After every row comes roughly how far along a hidden order it lies, from 0 to 10.
[12, -41, -33, 7, 9, 13, -16, -2, -4, -6, 91, -18, 28, -91, -10, 68, -34, -4, 4, 4, -2, 7, 9, -14, -3, -37, 5, -2, -18, 21, -12, -24, -13, -14, 8, -27, -32, -30, -1, 21, -9, 22, -10, -23, 15, 11, -5, -15, 10, 10, 8, 31, -3]
5
[20, -3, -13, -1, -11, -43, -35, 18, 14, -20, 57, -22, 83, 65, -11, 74, -61, 7, -20, 18, -10, 19, -14, -7, -2, -62, 19, -11, 3, 20, 20, -81, -7, -17, 8, -21, -16, 22, 28, 16, -5, 16, -36, -37, 15, -19, 96, -8, -16, 13, 20, 1, 18]
0
[-8, 28, 6, 4, -3, 13, 44, 4, -2, 13, -31, 13, -33, 60, 2, -43, 26, 2, 5, -6, 7, 7, -12, 25, -4, 29, -22, 11, 27, -21, 10, 21, -9, 16, -10, 19, 24, 7, -15, -17, 0, -23, 30, 21, -19, -9, -25, 21, -2, -8, -17, -1, 0]
10
[4, -18, -8, -5, -3, -19, -30, 12, 1, -4, 58, -9, 52, -12, -20, 59, -29, 2, -3, 11, -8, 9, -10, -9, 12, -37, 15, -22, -9, 16, -4, -47, 3, -10, 6, -17, -13, -6, 13, 7, 6, 20, -16, -31, 11, -7, 38, -12, 5, 7, 12, 12, 9]
4
[-14, 21, 10, 4, 1, 0, -9, 23, -17, 5, 27, -8, -8, 31, -1, -6, 6, -5, -4, -4, 0, 13, -6, 20, 3, -26, -18, -27, 17, -6, -21, 3, -13, 0, -2, 1, -7, 10, 22, -23, 27, -7, -1, -30, -4, -3, -14, -1, 43, 2, -6, 2, 5]
5
[7, -31, -35, 13, -6, -19, -17, 5, 2, -6, 47, -16, 48, 5, -31, 68, -58, 6, -9, 11, 0, 0, -11, -4, -5, -58, 1, 19, -1, 21, 7, -61, 1, -9, 5, -23, -10, 3, 22, 22, 1, 10, -20, -34, 16, -14, 59, -1, 7, 23, 10, 23, 4]
5
[0, 28, -6, 8, -1, 8, 34, 20, -3, 18, 13, 10, -25, 41, -1, -12, -2, 4, 4, -2, 0, 16, -10, 32, -9, 6, -32, 6, 44, -22, 15, 3, -21, 17, -5, 10, 2, 10, 1, -16, 5, -17, 25, -14, -24, -13, -24, 20, 10, -6, -18, 17, 8]
8
[6, -32, -33, 12, 10, 22, 45, -8, 3, 8, 39, 8, 9, -59, -1, 28, -4, 4, 9, -6, 4, 2, 15, -11, -20, -22, -6, 23, 1, -6, -4, 10, 11, 10, 1, -11, 18, -38, -22, 17, -30, 5, 25, 33, -16, 6, -43, 3, -25, 2, -10, 38, -9]
10
[-5, 31, 7, 8, -9, -6, -15, 20, -14, 2, 0, -15, -16, 67, 0, -18, -9, -3, -14, -4, 0, 7, -20, 27, 2, -10, -25, -9, 26, -5, -5, -10, -21, -2, -3, 0, -11, 36, 39, -24, 24, -15, -17, -49, -1, -10, 27, 7, 48, 10, -8, -14, 6]
4
[2, 21, -9, 6, -1, 16, 41, 2, 2, 13, -2, 15, -34, 29, 4, -24, 7, 6, 7, -6, 4, 7, -11, 17, 1, 22, -26, 14, 33, -18, 25, 10, -14, 14, -8, 5, 9, 1, -18, -10, -21, -11, 27, 8, -15, -6, -25, 21, -14, -10, -19, 10, 2]
10
[4, 2, 7, -4, -18, -7, -27, 13, -4, -8, 13, -28, 52, 109, -13, 38, -18, -5, -25, 3, -2, 25, -11, 3, 7, -44, 0, -5, -10, 1, -31, -34, -2, -13, 2, -2, 26, 23, 36, -10, 11, -9, -23, -21, -1, -12, 66, -4, 14, 18, 6, -17, 4]
2

Part 2:
[-11, 9, 7, -2, -1, 94, -4, -9, 8, 42, 12, 14, 1, 21, 3, 13, 103, 25, 39, -10, 10, -3, -12, 88, 42, -14, 8, 23, 13, 39, 2, 3, -14, -15, 18, -3, 1, 20, -19, 7, 15, -19, -11, 27, -14, 11, 39, 15, 25, -4, 0, 6, 14, -46, -30, 8, 7, -25]
7
[6, 4, 2, -2, -5, 32, 1, 1, -1, -4, -19, -4, -8, -5, -4, -3, 9, 7, -10, -2, 0, -2, -3, 19, -13, -1, -3, -8, -6, -4, -13, 7, -5, 5, -5, 2, -6, 5, 2, 9, 0, -2, -1, -17, 8, 7, -8, -4, -22, 2, 2, 1, 14, -3, -5, -4, -5, -4]
4
[12, 10, 1, -10, -8, 111, -5, 5, -5, -21, 32, -7, 32, 11, -9, 4, 52, 17, -11, 6, -3, -4, 2, -44, 4, 15, 6, -49, -15, -62, -21, 5, 13, 22, -11, 16, 3, 1, 14, 47, -11, 9, 0, -17, -8, -4, -20, -17, -8, -6, 8, 2, -7, -25, -9, -11, -5, 2]
9
[7, 10, 4, 1, -5, -17, 1, 13, 5, -9, -19, -2, -11, 43, -3, 16, 3, 26, 15, 1, 26, 5, -3, 94, -14, -23, -12, 10, 26, 38, 0, 11, -18, -19, 17, -12, 1, 26, 7, 10, 7, 2, -16, 0, 12, 7, 16, -15, 56, 0, -13, -2, 15, -4, -5, 0, -27, 4]
8
[-12, 2, 8, -6, 3, 43, 6, -10, -11, 22, -15, 8, -29, -4, 25, 3, 11, -3, 1, -4, -6, 5, -1, -3, -12, 0, 6, -10, 7, 28, 2, 12, 1, -6, -6, 3, -2, -4, -10, -17, 4, -6, 2, 9, 6, 21, 24, 18, -9, 12, -4, -5, -5, -21, -2, -1, 8, -16]
9
[-3, -1, 8, 2, -1, 33, 1, -1, -1, 16, -15, 4, 9, -4, 4, 4, 6, 13, -2, -9, 1, 1, 0, 23, -14, -2, -3, 17, 6, -8, 1, 11, -8, -1, 2, -1, -5, 9, 0, 3, 3, -2, 0, 9, -3, -2, 6, 12, -29, 12, 0, 0, 3, -9, -5, -1, 3, -3]
8
[38, -3, 9, -1, -13, 127, -5, 10, 9, -12, 18, -10, 1, 13, -26, 2, 61, 40, 20, -4, 0, -19, 7, 55, 4, -11, -11, -14, -14, 24, -10, -1, -13, 35, 8, -1, -4, 17, 18, 48, -3, -7, -12, -20, 3, -3, 35, -32, -1, -8, 14, 12, 35, -7, -66, -5, -33, -23]
9
[11, -9, 24, -4, -1, 91, -8, -16, -2, 6, 9, 7, -25, 20, 17, 6, 94, 51, 31, -4, -9, -2, 0, 66, -40, -1, 3, -49, 6, 127, 5, -5, -5, -1, 12, -10, -1, 15, -2, 18, 7, -20, -12, -1, -26, 12, 87, 5, -19, 11, -17, 8, 4, -19, 7, 6, 9, -34]
10
[3, -4, 10, 3, -1, 11, -6, 2, 2, 3, 7, 0, -5, 24, 1, 0, -12, 15, 0, 2, 0, 2, -8, 49, -24, 1, -2, 24, 4, 14, 3, 5, -9, -13, 2, -8, 0, 11, -2, -2, 5, 0, 2, -1, -10, -15, 18, 10, -35, 13, -12, 1, -6, -2, 38, 2, 11, 9]
5
[-21, 22, -7, -6, -8, 48, -3, -4, -3, 8, -40, -1, -13, 28, 5, 7, -2, -8, 2, 10, 9, 11, -12, -1, 9, 2, 9, -5, 17, -17, -9, 7, 2, -9, -10, 6, 7, 4, -2, 4, -2, -7, 1, -3, 12, 8, -12, 3, -13, 5, -10, -9, -1, -15, 1, -9, 8, 12]
0
[2, 12, 9, 3, -4, 14, 0, 4, -2, 0, 7, 0, 0, 14, -1, 3, -22, 12, -3, 6, 3, 1, -2, 33, -20, 0, -2, 23, 8, -1, 1, 8, -8, -4, 1, -4, 3, 1, -1, 6, 2, -1, 2, -3, 6, 0, 12, 3, -13, 8, 7, 1, -2, -2, 23, 1, 2, -3]
9
[8, 4, -2, -1, -2, 65, -11, 13, 4, -1, 35, -5, 21, 37, -8, -1, 12, 7, -5, 10, -8, -7, -11, 15, 9, 8, 3, 18, -8, -57, -9, -5, -1, 6, 0, 1, 7, 7, -1, 34, 0, 1, 4, -8, -7, -25, -13, -6, -35, 2, 10, 9, -4, -16, 17, -2, 4, 9]
3
[7, -21, 25, 8, 9, -57, 4, 16, 4, 25, 29, 7, 44, -2, 33, 9, 43, 24, -12, -29, -14, 7, 3, 47, -11, -1, 0, 29, -18, -72, 10, 39, -6, -17, 3, 5, -17, 10, -9, -7, 9, 21, 6, 20, -22, 3, -8, 41, -32, 16, -1, -3, -17, -21, 55, 3, 36, 25]
10
